Here is a tiny trained network, its code and every weight. The questions are about switching its units off for an input and a target symbol, where a switched-off unit gives its printed mean instead of its output.

import numpy as np


def w(rows, s, z=0):
    codes = np.array(rows[::2]) - 128.0
    scale = np.full(codes.shape[1], s)
    scale[-1] = z or s
    return codes * scale


def f(y):
    return y / 2 * (1 + np.tanh(0.7978845608 * (y + 0.044715 * y**3)))


def softmax(a):
    e = np.exp(a - a.max(-1, keepdims=True))
    return e / e.sum(-1, keepdims=True)


def log_softmax(a):
    a = a - a.max(-1, keepdims=True)
    return a - np.log(np.exp(a).sum(-1, keepdims=True))


def net(x, mask):
    ids = ['δεθλφψ'.index(c) for c in x.split()]
    T = len(ids)
    res = E[ids] + P[:T]
    r = res
    for j in range(2):
        rows = slice(3 * j, 3 * j + 3)
        q, k, v = (r @ M[0][rows].T for M in (Q, K, V))
        z = softmax(np.where(np.tri(T) > 0, q @ k.T / 3**0.5, -1e9)) @ v
        o = O[0][rows]
        res = res + np.where(mask[j], z, o[:, -1]) @ o[:, :-1]
    y = f(res @ A[0][:, :-1].T + A[0][:, -1])
    res = res + np.where(mask[2:26], y, B[0][:, -1]) @ B[0][:, :-1]
    return log_softmax(res[-1] @ U[:, :-1].T + U[:, -1])


Q, K, V, O, A, B = {}, {}, {}, {}, {}, {}
E = w([
[73,99,84,199,116,92,93,148],'δ',
[133,19,122,235,94,187,110,106],'ε',
[99,30,184,176,101,78,5,73],'θ',
[143,95,142,247,225,168,187,104],'λ',
[97,140,168,149,207,67,102,189],'φ',
[152,91,195,101,182,116,55,189],'ψ',
],0.012)
P = w([
[216,197,126,126,28,69,194,92],'0',
[154,24,48,70,128,55,198,70],'1',
[199,140,53,212,150,97,75,139],'2',
[131,167,165,142,49,97,180,146],'3',
[98,30,64,83,143,112,186,97],'4',
[151,140,65,214,154,160,72,152],'5',
[84,176,176,160,73,157,173,119],'6',
[55,41,80,82,161,162,173,101],'7',
[114,148,71,232,166,221,69,150],'8',
[48,189,194,168,103,195,158,109],'9',
[7,39,107,112,175,197,160,106],'10',
[102,156,87,218,196,200,74,195],'11',
],0.011)
Q[0] = w([
[150,166,150,100,101,161,189,156],'h1',
[196,107,79,119,189,133,106,32],'h1',
[168,135,174,86,101,186,92,101],'h1',
[88,55,113,93,165,105,166,107],'h2',
[42,63,150,86,113,117,209,144],'h2',
[112,2,113,199,207,80,105,188],'h2',
],0.027)
K[0] = w([
[204,103,166,124,131,117,56,73],'h1',
[185,185,46,137,66,2,173,110],'h1',
[187,204,105,112,73,176,107,138],'h1',
[162,162,169,90,172,184,91,123],'h2',
[51,105,126,150,190,185,72,154],'h2',
[26,156,184,133,161,221,89,145],'h2',
],0.022)
V[0] = w([
[161,120,79,153,139,179,85,184],'h1',
[165,130,97,46,94,182,90,191],'h1',
[144,96,141,116,93,151,214,180],'h1',
[35,144,78,111,49,98,39,97],'h2',
[105,192,130,78,208,30,109,136],'h2',
[235,64,248,87,120,157,52,91],'h2',
],0.014)
O[0] = w([
[179,126,148,123,162,154,144,121,109],'h1',
[167,77,173,75,101,111,51,135,2],'h1',
[113,148,107,126,130,113,127,175,139],'h1',
[120,87,140,177,128,11,88,90,92],'h2',
[106,153,134,124,141,168,52,50,108],'h2',
[47,80,212,172,157,170,132,185,109],'h2',
],0.012,0.01)
A[0] = w([
[226,173,152,189,104,103,105,159,105],'n1',
[90,158,128,66,9,80,130,139,87],'n2',
[146,149,188,125,74,82,196,123,123],'n3',
[171,189,183,170,56,131,107,192,160],'n4',
[135,172,209,95,66,174,145,137,43],'n5',
[107,175,192,110,52,87,197,76,100],'n6',
[160,145,143,185,102,122,57,175,88],'n7',
[109,47,136,71,175,81,144,85,2],'n8',
[112,126,115,66,67,92,186,117,110],'n9',
[192,169,150,83,58,153,137,126,59],'n10',
[129,103,63,129,204,160,56,120,19],'n11',
[178,191,117,143,125,177,75,118,54],'n12',
[96,108,108,97,152,194,121,171,132],'n13',
[111,46,104,45,146,77,139,135,104],'n14',
[171,68,160,81,122,120,120,113,160],'n15',
[138,71,106,68,99,155,173,124,57],'n16',
[71,159,201,119,105,170,146,105,94],'n17',
[167,52,53,142,159,134,142,133,154],'n18',
[112,150,145,87,128,98,116,67,135],'n19',
[123,129,161,18,131,131,201,82,98],'n20',
[81,143,211,72,38,84,220,113,75],'n21',
[111,113,100,17,145,158,137,69,71],'n22',
[82,83,132,82,130,125,167,148,117],'n23',
[99,67,51,55,134,143,129,135,116],'n24',
],0.013,0.0079)
B[0] = w([
[58,105,110,122,113,153,208,118,178],'n1',
[99,116,155,158,216,128,204,140,139],'n2',
[154,116,90,150,107,132,65,151,190],'n3',
[95,145,161,118,41,97,132,110,181],'n4',
[162,129,58,127,148,120,251,135,138],'n5',
[158,108,186,121,164,152,53,153,165],'n6',
[171,120,124,117,217,185,162,101,155],'n7',
[78,156,164,117,47,135,164,192,133],'n8',
[178,107,159,164,151,148,154,124,163],'n9',
[157,148,61,108,145,121,89,120,142],'n10',
[152,63,34,108,106,113,112,171,196],'n11',
[194,167,170,159,122,109,142,135,190],'n12',
[113,121,162,136,135,104,51,91,243],'n13',
[166,167,78,127,97,131,85,126,134],'n14',
[104,102,108,112,200,98,161,98,130],'n15',
[129,150,93,168,158,115,150,177,157],'n16',
[129,134,75,95,118,106,82,138,184],'n17',
[128,131,173,62,106,118,108,127,250],'n18',
[129,167,166,114,124,155,118,121,164],'n19',
[120,52,137,170,129,105,93,145,153],'n20',
[93,163,105,78,167,136,122,82,163],'n21',
[68,104,123,91,108,101,209,123,173],'n22',
[152,94,86,139,102,157,119,145,196],'n23',
[140,154,170,158,189,148,162,99,178],'n24',
],0.019,0.011)
U = w([
[101,105,212,252,145,208,163,142,89],'δ',
[83,136,189,204,18,181,136,182,45],'ε',
[63,129,148,177,121,196,30,83,14],'θ',
[185,163,87,219,98,188,111,133,66],'λ',
[114,254,232,170,75,177,103,80,253],'φ',
[67,153,110,112,119,150,159,22,225],'ψ',
],0.0038,0.0026)

Each question gives the input, a string of symbols that net reads in full, and the target symbol t.
The units are the heads (3 rows each of Q, K, V and O) and the neurons (one row each of A and B). Each row of codes is followed by its name. A weight is (code - 128) times the scale printed after its matrix; where a second scale follows, it is the last column's (O, A, B and U).
mask holds one flag per unit, heads first, then neurons. A switched-off unit (its flag False) gives its mean, the last column of its rows in O or B, instead of its output. The means were averaged over made-up inputs and are rounded, as every weight is.
A unit's drop is (log p(t) with every unit on - log p(t) with that unit switched off) / (log p(t) with every unit on - log p(t) with every unit switched off).
The circuit of an input: a set's keep is (log p(t) with only the set's units on - log p(t) with every unit switched off) / (log p(t) with every unit on - log p(t) with every unit switched off). Starting from the 12 units with the biggest drops (on a tie, the unit counted first), units are removed one at a time, each time the one whose removal leaves the highest keep (on an exact tie, the one counted first), for as long as the keep stays at least 0.8.
circuit, biggest first: the units of the circuit, biggest drop first
most important unit: the unit with the biggest drop
top k neurons: the k neurons with the biggest drops, biggest first
which heads matter: for each layer, one digit per head in row order, 1 if its drop is at least 0.15 and else 0, layers parted by /
input φ φ φ φ λ ψ ε λ ψ ε φ δ, target ε: circuit, biggest first : [h2 n4]
input θ δ ε δ δ ε λ ε δ δ δ φ, target ψ: circuit, biggest first : [h2 n1]
input φ φ θ θ δ φ, target δ: circuit, biggest first : [h2 n7]
input λ δ φ θ ε ε, target δ: circuit, biggest first : [h2 n7]
input θ λ ε φ δ φ φ θ, target ψ: circuit, biggest first : [h2 n22]
input φ δ φ ψ φ ψ δ ε, target θ: which heads matter : 01
input ε δ δ φ φ φ δ φ δ θ δ, target ε: circuit, biggest first : [h2 n8]
input δ φ δ δ ψ θ, target ψ: circuit, biggest first : [h2 n1]
input φ λ ε ψ, target ψ: circuit, biggest first : [h1 n5 n15 n1]
input θ δ δ ψ ε φ ψ δ ψ δ, target ψ: which heads matter : 11
input δ λ λ ψ θ θ φ ψ ε φ θ φ, target λ: circuit, biggest first : [h2 n11 n12]
input δ λ φ θ, target θ: which heads matter : 01
input δ δ δ θ θ, target ε: circuit, biggest first : [n8 h2]
input λ ψ δ ε δ φ λ φ δ ε ψ, target θ: top 2 neurons : [n13 n17]
input λ φ ψ λ ε θ ε φ φ δ δ, target ψ: which heads matter : 01
input θ φ ε ψ, target ψ: most important unit : h1
input φ λ δ, target λ: most important unit : h2
input δ ε φ λ ε, target ψ: which heads matter : 01
input θ ψ φ λ, target λ: top 3 neurons : [n10 n5 n18]
input φ ε ψ, target λ: top 3 neurons : [n11 n12 n18]
